Below is a small trained network, with its code and all its weights. Each question gives an input and a target symbol and asks what happens when units are switched off, that is, made to give their printed mean instead of their output.

import numpy as np


def w(rows, s, z=0):
    codes = np.array(rows[::2]) - 128.0
    scale = np.full(codes.shape[1], s)
    scale[-1] = z or s
    return codes * scale


def norm(h):
    return h / np.sqrt((h * h).mean(-1, keepdims=True) + 1e-5)


def f(y):
    return np.maximum(y, 0)


def softmax(a):
    e = np.exp(a - a.max(-1, keepdims=True))
    return e / e.sum(-1, keepdims=True)


def log_softmax(a):
    a = a - a.max(-1, keepdims=True)
    return a - np.log(np.exp(a).sum(-1, keepdims=True))


def net(x, mask):
    ids = ['αβζηλμπψω'.index(c) for c in x.split()]
    T = len(ids)
    res = E[ids] + P[:T]
    u = 0
    for l in range(2):
        r = norm(res)
        for j in range(2):
            rows = slice(2 * j, 2 * j + 2)
            q, k, v = (r @ M[l][rows].T for M in (Q, K, V))
            z = softmax(np.where(np.tri(T) > 0, q @ k.T / 2**0.5, -1e9)) @ v
            o = O[l][rows]
            res = res + np.where(mask[u + j], z, o[:, -1]) @ o[:, :-1]
        u += 2
        y = f(norm(res) @ A[l][:, :-1].T + A[l][:, -1])
        res = res + np.where(mask[u : u + 4], y, B[l][:, -1]) @ B[l][:, :-1]
        u += 4
    return log_softmax(norm(res)[-1] @ U[:, :-1].T + U[:, -1])


Q, K, V, O, A, B = {}, {}, {}, {}, {}, {}
E = w([
[175,39,106,79,183,132,130,64],'α',
[241,183,40,114,220,99,227,128],'β',
[32,244,193,84,131,60,162,151],'ζ',
[182,158,133,46,37,147,115,125],'η',
[10,137,162,93,240,49,215,103],'λ',
[78,159,168,237,175,68,80,110],'μ',
[140,133,128,200,40,160,74,97],'π',
[173,126,196,151,81,25,177,109],'ψ',
[136,198,120,90,172,61,39,102],'ω',
],0.014)
P = w([
[64,212,254,176,171,183,115,96],'0',
[140,111,121,131,98,68,120,120],'1',
[114,116,112,123,107,81,119,119],'2',
[60,137,108,131,119,112,97,121],'3',
[95,128,104,133,124,91,108,125],'4',
[100,140,99,138,123,86,112,126],'5',
[27,133,122,111,188,130,90,117],'6',
[57,146,108,128,137,105,88,118],'7',
[41,158,106,135,141,118,87,119],'8',
[64,145,116,117,160,107,96,133],'9',
],0.0085)
Q[0] = w([
[77,251,156,133,135,72,91,108],'L0H1',
[134,101,115,164,2,169,148,182],'L0H1',
[72,181,120,70,211,38,132,93],'L0H2',
[133,197,43,122,199,71,112,103],'L0H2',
],0.0075)
K[0] = w([
[164,33,126,94,127,133,30,103],'L0H1',
[126,201,83,155,57,98,90,119],'L0H1',
[176,129,202,148,233,176,160,51],'L0H2',
[183,143,164,95,209,211,98,2],'L0H2',
],0.0085)
V[0] = w([
[60,225,117,163,63,101,107,205],'L0H1',
[78,9,9,138,115,100,74,200],'L0H1',
[121,67,128,154,181,73,158,1],'L0H2',
[92,239,174,162,145,186,191,244],'L0H2',
],0.0065)
O[0] = w([
[185,13,160,73,118,87,162,109,64],'L0H1',
[182,194,128,124,157,59,173,15,52],'L0H1',
[39,3,91,196,42,126,88,149,253],'L0H2',
[203,92,102,201,189,147,123,236,90],'L0H2',
],0.0061,0.0063)
A[0] = w([
[103,123,201,100,96,127,130,157,45],'L0N1',
[164,109,177,103,73,172,112,149,243],'L0N2',
[124,79,159,153,105,103,52,131,162],'L0N3',
[156,126,107,91,134,88,11,130,253],'L0N4',
],0.011,0.002)
B[0] = w([
[136,131,81,76,106,78,82,121,167],'L0N1',
[131,142,118,102,140,184,82,76,161],'L0N2',
[167,188,185,177,137,133,166,94,222],'L0N3',
[78,161,119,99,144,108,253,128,254],'L0N4',
],0.012,0.0093)
Q[1] = w([
[3,211,238,40,77,144,41,63],'L1H1',
[68,208,93,164,138,214,193,56],'L1H1',
[220,63,182,149,99,193,21,186],'L1H2',
[144,71,139,107,97,96,147,253],'L1H2',
],0.0065)
K[1] = w([
[76,99,208,105,96,152,66,107],'L1H1',
[183,192,185,186,246,254,111,118],'L1H1',
[156,130,85,127,67,43,188,47],'L1H2',
[112,166,76,82,155,92,126,98],'L1H2',
],0.0069)
V[1] = w([
[170,163,41,94,222,151,221,60],'L1H1',
[21,49,92,95,104,95,202,105],'L1H1',
[136,125,147,92,151,203,129,254],'L1H2',
[159,43,220,112,169,60,154,107],'L1H2',
],0.0072)
O[1] = w([
[122,190,142,115,172,192,122,109,117],'L1H1',
[37,129,65,110,125,97,169,188,110],'L1H1',
[145,119,92,114,127,140,51,171,255],'L1H2',
[115,112,120,124,246,44,82,101,80],'L1H2',
],0.011,0.0025)
A[1] = w([
[46,77,56,72,100,228,88,67,5],'L1N1',
[138,96,135,177,37,185,189,133,36],'L1N2',
[112,56,162,225,254,177,154,198,164],'L1N3',
[69,209,141,162,36,78,68,155,97],'L1N4',
],0.0065,0.002)
B[1] = w([
[121,109,100,90,134,113,149,194,181],'L1N1',
[165,126,34,141,135,198,133,96,160],'L1N2',
[106,109,75,194,93,159,75,137,175],'L1N3',
[251,69,96,100,156,114,136,148,253],'L1N4',
],0.013,0.0052)
U = w([
[80,63,74,146,29,180,194,108,72],'α',
[204,141,38,135,197,200,92,148,132],'β',
[162,75,98,64,162,54,61,185,246],'ζ',
[156,133,108,12,80,181,86,91,8],'η',
[29,80,94,169,176,89,77,151,71],'λ',
[116,117,148,241,159,102,104,98,173],'μ',
[165,135,158,142,95,184,112,18,13],'π',
[193,61,171,145,128,61,128,80,161],'ψ',
[94,204,146,98,170,100,199,104,103],'ω',
],0.011,0.0016)

Each question gives the input, a string of symbols that net reads in full, and the target symbol t.
The units are the heads (2 rows each of Q, K, V and O) and the neurons (one row each of A and B). Each row of codes is followed by its name. A weight is (code - 128) times the scale printed after its matrix; where a second scale follows, it is the last column's (O, A, B and U).
mask holds one flag per unit, layer by layer, with each layer's heads first. A switched-off unit (its flag False) gives its mean, the last column of its rows in O or B, instead of its output. The means were averaged over made-up inputs and are rounded, as every weight is.
A unit's drop is (log p(t) with every unit on - log p(t) with that unit switched off) / (log p(t) with every unit on - log p(t) with every unit switched off).
The circuit of an input: a set's keep is (log p(t) with only the set's units on - log p(t) with every unit switched off) / (log p(t) with every unit on - log p(t) with every unit switched off). Starting from all 12 units, units are removed one at a time, each time the one whose removal leaves the highest keep (on an exact tie, the one counted first), for as long as the keep stays at least 0.8.
circuit, biggest first: the units of the circuit, biggest drop first
most important unit: the unit with the biggest drop
top k neurons: the k neurons with the biggest drops, biggest first
top k neurons in layer l: the k neurons of layer l with the biggest drops, biggest first
which heads matter: for each layer, one digit per head in row order, 1 if its drop is at least 0.15 and else 0, layers parted by /
input λ ω ω α ω, target λ: circuit, biggest first => [L0H2; L1H1]
input ζ π η α β ζ η, target ζ: top 2 neurons in layer 0 => [L0N3; L0N4]
input β ω α, target β: circuit, biggest first => [L0H1; L1H1; L0H2]
input ζ ω ω α, target ζ: most important unit => L0H1
input η ω α, target η: circuit, biggest first => [L0H2; L0H1; L1H1]
input λ λ ω ζ λ λ π α, target λ: top 2 neurons => [L0N4; L1N4]
input ω η ω ω α ζ β ψ η, target ω: circuit, biggest first => [L0N4; L0H2]
input ω β ω ζ ω ζ, target ζ: circuit, biggest first => [L0N4; L1N4]
input β α ω, target β: which heads matter => 11 / 01
input η π β λ ω α η ω ζ, target η: circuit, biggest first => [L0H2; L0N4; L1N4]
input λ β β ω α β λ ω λ ζ, target λ: circuit, biggest first => [L0N4; L0N3]
input α ω λ, target α: circuit, biggest first => [L1H2; L0H1; L0H2]
input ω π β ω ω ω η λ ψ, target ψ: top 2 neurons => [L0N4; L0N1]
input α η ζ ω ζ β μ ω ψ ψ, target α: circuit, biggest first => [L1H2; L0H1]
input ω ω β β α μ, target ω: most important unit => L1H1
input α π ω β ζ, target α: circuit, biggest first => [L1H2; L0H2; L0H1]
input α β ω ω ω ω α, target α: circuit, biggest first => [L0H1; L1H2]
input ψ β α λ, target ψ: top 2 neurons => [L0N4; L0N2]
input β π λ λ, target λ: which heads matter => 01 / 00
input ψ η β α ζ ω ω β, target ψ: most important unit => L0H2
input β ω ψ α, target β: top 2 neurons => [L0N4; L1N2]
